Below are the code and all the weights of a small trained network. Each question names an input and a class and asks about switching units off, where a switched-off unit gives its printed mean instead of its output.

import numpy as np


def w(rows, s, z=0):
    codes = np.array(rows[::2]) - 128.0
    scale = np.full(codes.shape[1], s)
    scale[-1] = z or s
    return codes * scale


def f(y):
    return y / 2 * (1 + np.tanh(0.7978845608 * (y + 0.044715 * y**3)))


def log_softmax(a):
    a = a - a.max(-1, keepdims=True)
    return a - np.log(np.exp(a).sum(-1, keepdims=True))


def net(x, mask):
    res = np.array(x, float).reshape(1, 5) / 4 @ E
    y = f(res @ A[0][:, :-1].T + A[0][:, -1])
    res = res + np.where(mask, y, B[0][:, -1]) @ B[0][:, :-1]
    return log_softmax(res[-1] @ U[:, :-1].T + U[:, -1])


A, B = {}, {}
E = w([
[141,137,145,55,147,57,71,69,88,94],'x0',
[159,131,150,57,166,134,140,93,114,61],'x1',
[131,139,194,97,131,111,174,145,204,147],'x2',
[144,106,7,118,158,133,198,156,171,85],'x3',
[119,120,114,102,123,144,115,155,209,124],'x4',
],0.011)
A[0] = w([
[60,83,121,176,55,110,1,84,97,153,253],'n0',
[113,130,62,162,184,82,195,99,16,115,195],'n1',
[94,161,184,160,95,99,41,79,89,150,144],'n2',
[132,109,178,99,110,96,124,60,27,67,99],'n3',
[204,81,141,3,192,107,109,91,148,53,249],'n4',
[97,99,142,127,155,119,36,129,82,170,57],'n5',
[113,160,92,136,124,159,164,179,208,136,137],'n6',
[135,39,79,120,103,149,192,193,231,128,200],'n7',
[102,151,211,116,68,82,68,111,109,181,213],'n8',
[80,178,117,90,120,43,148,202,232,151,229],'n9',
],0.0087,0.003)
B[0] = w([
[232,167,159,97,82,172,126,222,98,160,216],'n0',
[190,148,96,70,155,165,195,98,122,169,196],'n1',
[179,134,147,117,28,101,114,145,150,186,211],'n2',
[192,123,161,139,85,165,152,123,188,101,203],'n3',
[151,51,103,73,200,185,161,67,99,138,234],'n4',
[131,177,148,178,106,85,102,158,161,140,166],'n5',
[98,46,184,197,86,141,187,112,133,111,207],'n6',
[100,78,181,179,1,107,158,111,107,79,251],'n7',
[165,117,137,86,112,130,54,142,125,190,221],'n8',
[143,50,126,91,131,149,147,149,99,48,211],'n9',
],0.0098,0.012)
U = w([
[93,142,125,163,170,65,105,86,185,180,4],'0',
[1,77,154,188,75,120,125,118,127,47,184],'1',
[141,170,201,104,77,78,3,142,144,189,141],'2',
[33,148,106,150,191,136,110,139,183,149,18],'3',
[43,188,141,119,155,76,81,107,131,175,5],'4',
[115,172,56,164,115,182,142,184,58,183,97],'5',
[160,133,151,133,72,141,174,124,133,143,162],'6',
[139,84,97,49,229,174,158,48,90,118,244],'7',
],0.009,0.0027)

Each question gives the input, the list of numbers given to net, and the class t.
The units are the neurons (one row each of A and B). Each row of codes is followed by its name. A weight is (code - 128) times the scale printed after its matrix; where a second scale follows, it is the last column's (A, B and U).
mask holds one flag per neuron, in row order. A switched-off neuron (its flag False) gives its mean, the last column of its row in B, instead of its output. The means were averaged over made-up inputs and are rounded, as every weight is.
A unit's drop is (log p(t) with every unit on - log p(t) with that unit switched off) / (log p(t) with every unit on - log p(t) with every unit switched off).
The circuit of an input: a set's keep is (log p(t) with only the set's units on - log p(t) with every unit switched off) / (log p(t) with every unit on - log p(t) with every unit switched off). Starting from all 10 units, units are removed one at a time, each time the one whose removal leaves the highest keep (on an exact tie, the one counted first), for as long as the keep stays at least 0.8.
units of the circuit, in order: the units of the circuit, biggest drop first
most important unit: the unit with the biggest drop
k most important neurons: the k neurons with the biggest drops, biggest first
drop of u: that unit's drop, to one decimal
input [0,7,8,4,6], class 7: most important unit : n4
input [7,-7,-7,6,-6], class 5: units of the circuit, in order : n0, n7
input [-3,3,5,-4,2], class 2: units of the circuit, in order : n4, n1
input [-6,6,1,0,-7], class 7: units of the circuit, in order : n7, n2
input [2,4,6,8,4], class 1: 2 most important neurons : n7, n6
input [3,0,7,4,3], class 1: units of the circuit, in order : n7, n1, n0
input [5,5,-3,-2,0], class 7: 2 most important neurons : n4, n7
input [-1,3,-7,2,-7], class 7: 2 most important neurons : n1, n7
input [4,-5,7,7,-6], class 7: 2 most important neurons : n1, n2
input [-4,4,7,-5,-2], class 2: 2 most important neurons : n4, n8
input [7,-8,-8,5,-1], class 5: drop of n7 : 0.1
input [7,-7,-2,7,-3], class 7: drop of n1 : 0.2
input [-8,5,-2,-3,-4], class 7: drop of n2 : 0.4
input [-7,2,-4,-3,-5], class 5: most important unit : n7
input [-2,4,0,0,2], class 7: drop of n7 : 0.2
